Here is a tiny trained network, its code and every weight. The questions are about switching its units off for an input and a target symbol, where a switched-off unit gives its printed mean instead of its output.

import numpy as np


def w(rows, s, z=0):
    codes = np.array(rows[::2]) - 128.0
    scale = np.full(codes.shape[1], s)
    scale[-1] = z or s
    return codes * scale


def f(y):
    return np.maximum(y, 0)


def softmax(a):
    e = np.exp(a - a.max(-1, keepdims=True))
    return e / e.sum(-1, keepdims=True)


def log_softmax(a):
    a = a - a.max(-1, keepdims=True)
    return a - np.log(np.exp(a).sum(-1, keepdims=True))


def net(x, mask):
    ids = ['αγδζηθλπ'.index(c) for c in x.split()]
    T = len(ids)
    res = E[ids] + P[:T]
    q, k, v = (res @ M[0].T for M in (Q, K, V))
    z = softmax(np.where(np.tri(T) > 0, q @ k.T / 3**0.5, -1e9)) @ v
    res = res + np.where(mask[0], z, O[0][:, -1]) @ O[0][:, :-1]
    y = f(res @ A[0][:, :-1].T + A[0][:, -1])
    res = res + np.where(mask[1:17], y, B[0][:, -1]) @ B[0][:, :-1]
    return log_softmax(res[-1] @ U[:, :-1].T + U[:, -1])


Q, K, V, O, A, B = {}, {}, {}, {}, {}, {}
E = w([
[109,164,72,230,122,133],'α',
[73,132,142,144,178,121],'γ',
[36,185,111,132,142,121],'δ',
[103,76,166,187,61,144],'ζ',
[136,165,109,83,104,97],'η',
[170,191,251,160,101,136],'θ',
[141,151,232,122,160,167],'λ',
[142,211,153,187,148,150],'π',
],0.021)
P = w([
[149,89,240,187,3,232],'0',
[132,68,150,154,133,247],'1',
[129,124,130,146,161,239],'2',
[131,140,141,137,176,227],'3',
[131,150,149,131,175,214],'4',
[127,148,159,130,169,199],'5',
[125,171,154,132,175,187],'6',
[126,169,163,124,176,178],'7',
[123,176,166,125,177,159],'8',
[122,177,167,131,163,143],'9',
[121,182,169,135,159,121],'10',
[116,181,175,134,158,110],'11',
[112,187,177,133,169,113],'12',
],0.0051)
Q[0] = w([
[93,29,3,68,168,91],'H1',
[101,139,189,77,152,65],'H1',
[127,163,130,136,145,100],'H1',
],0.016)
K[0] = w([
[111,127,145,177,114,252],'H1',
[162,116,108,95,116,149],'H1',
[142,138,118,151,113,125],'H1',
],0.025)
V[0] = w([
[38,169,97,44,88,122],'H1',
[14,154,175,160,144,247],'H1',
[22,122,187,189,187,45],'H1',
],0.011)
O[0] = w([
[78,146,39,81,183,202,165],'H1',
[75,198,104,143,138,24,254],'H1',
[103,172,45,157,153,9,189],'H1',
],0.011,0.0089)
A[0] = w([
[157,115,136,62,187,154,105],'N1',
[113,114,124,51,152,96,135],'N2',
[116,144,199,73,114,160,131],'N3',
[82,161,172,43,118,139,112],'N4',
[151,179,89,92,74,126,64],'N5',
[82,102,166,93,131,167,20],'N6',
[181,66,163,66,186,176,68],'N7',
[51,129,120,73,112,122,120],'N8',
[195,126,113,144,48,118,156],'N9',
[84,88,169,121,171,89,61],'N10',
[141,161,168,69,170,104,124],'N11',
[167,161,132,71,63,104,24],'N12',
[182,199,135,113,46,140,93],'N13',
[208,8,122,87,193,172,3],'N14',
[94,157,124,55,79,159,238],'N15',
[150,154,178,112,76,117,107],'N16',
],0.016,0.0052)
B[0] = w([
[148,121,100,168,137,174,188],'N1',
[144,167,130,140,104,122,184],'N2',
[198,110,87,155,145,187,206],'N3',
[134,122,151,78,144,158,201],'N4',
[148,101,110,78,136,185,179],'N5',
[66,133,94,121,156,88,188],'N6',
[94,136,106,71,86,5,206],'N7',
[138,87,169,127,138,155,244],'N8',
[111,37,166,68,86,141,140],'N9',
[136,146,72,102,138,149,217],'N10',
[126,83,123,148,110,125,216],'N11',
[158,76,72,107,103,108,142],'N12',
[63,148,153,154,155,145,170],'N13',
[174,108,193,152,142,240,172],'N14',
[109,170,149,161,93,50,211],'N15',
[183,162,117,106,141,120,155],'N16',
],0.029,0.011)
U = w([
[102,25,137,202,101,146,148],'α',
[137,152,93,182,34,255,178],'γ',
[145,144,197,110,179,108,130],'δ',
[189,162,145,78,176,130,3],'ζ',
[122,54,62,138,169,70,159],'η',
[94,106,140,94,190,243,161],'θ',
[113,160,102,16,41,136,41],'λ',
[172,45,134,135,165,135,43],'π',
],0.0081,0.0054)

Each question gives the input, a string of symbols that net reads in full, and the target symbol t.
The units are the heads (3 rows each of Q, K, V and O) and the neurons (one row each of A and B). Each row of codes is followed by its name. A weight is (code - 128) times the scale printed after its matrix; where a second scale follows, it is the last column's (O, A, B and U).
mask holds one flag per unit, heads first, then neurons. A switched-off unit (its flag False) gives its mean, the last column of its rows in O or B, instead of its output. The means were averaged over made-up inputs and are rounded, as every weight is.
A unit's drop is (log p(t) with every unit on - log p(t) with that unit switched off) / (log p(t) with every unit on - log p(t) with every unit switched off).
The circuit of an input: a set's keep is (log p(t) with only the set's units on - log p(t) with every unit switched off) / (log p(t) with every unit on - log p(t) with every unit switched off). Starting from the 12 units with the biggest drops (on a tie, the unit counted first), units are removed one at a time, each time the one whose removal leaves the highest keep (on an exact tie, the one counted first), for as long as the keep stays at least 0.8.
circuit, biggest first: the units of the circuit, biggest drop first
unit that matters most: the unit with the biggest drop
k most important neurons: the k neurons with the biggest drops, biggest first
drop when u is switched off: that unit's drop, to one decimal
input α ζ λ, target ζ: circuit, biggest first => [H1, N16]
input θ θ α, target α: 3 most important neurons => [N7, N9, N10]
input ζ α π δ, target θ: circuit, biggest first => [N8]
input δ γ γ γ γ δ α, target θ: 4 most important neurons => [N7, N5, N15, N8]
input ζ η α γ α λ γ δ η η γ, target θ: 3 most important neurons => [N14, N4, N1]
input γ δ π θ, target θ: 4 most important neurons => [N7, N5, N15, N8]
input λ η π ζ γ λ γ δ π ζ η δ, target θ: 2 most important neurons => [N4, N7]
input λ π α, target α: circuit, biggest first => [H1, N10]
input λ π π, target δ: 3 most important neurons => [N16, N3, N13]
input λ γ γ η ζ θ α λ α ζ θ, target ζ: 4 most important neurons => [N7, N3, N16, N4]
input η γ π π π η γ π η γ θ π, target γ: circuit, biggest first => [N1, H1]
input γ α λ δ π, target θ: 4 most important neurons => [N5, N7, N15, N8]
input π π θ ζ δ α λ ζ, target θ: circuit, biggest first => [N8, H1, N7]
input γ π π γ π γ γ γ ζ γ ζ λ, target η: circuit, biggest first => [H1]
input π π λ θ λ, target ζ: circuit, biggest first => [N16, H1]
input η π π γ γ, target θ: 2 most important neurons => [N7, N15]
input π π ζ, target λ: 4 most important neurons => [N9, N16, N8, N3]
input γ η α α π θ, target ζ: 4 most important neurons => [N7, N3, N16, N14]
input γ γ α π δ δ π, target θ: drop when N6 is switched off => 0.0
input ζ γ γ ζ γ δ η π λ δ π λ, target π: unit that matters most => N14
input λ λ γ ζ π δ θ η ζ γ λ, target π: drop when H1 is switched off => 0.6
input γ α π α α ζ ζ η γ γ γ π, target γ: drop when N1 is switched off => 2.4
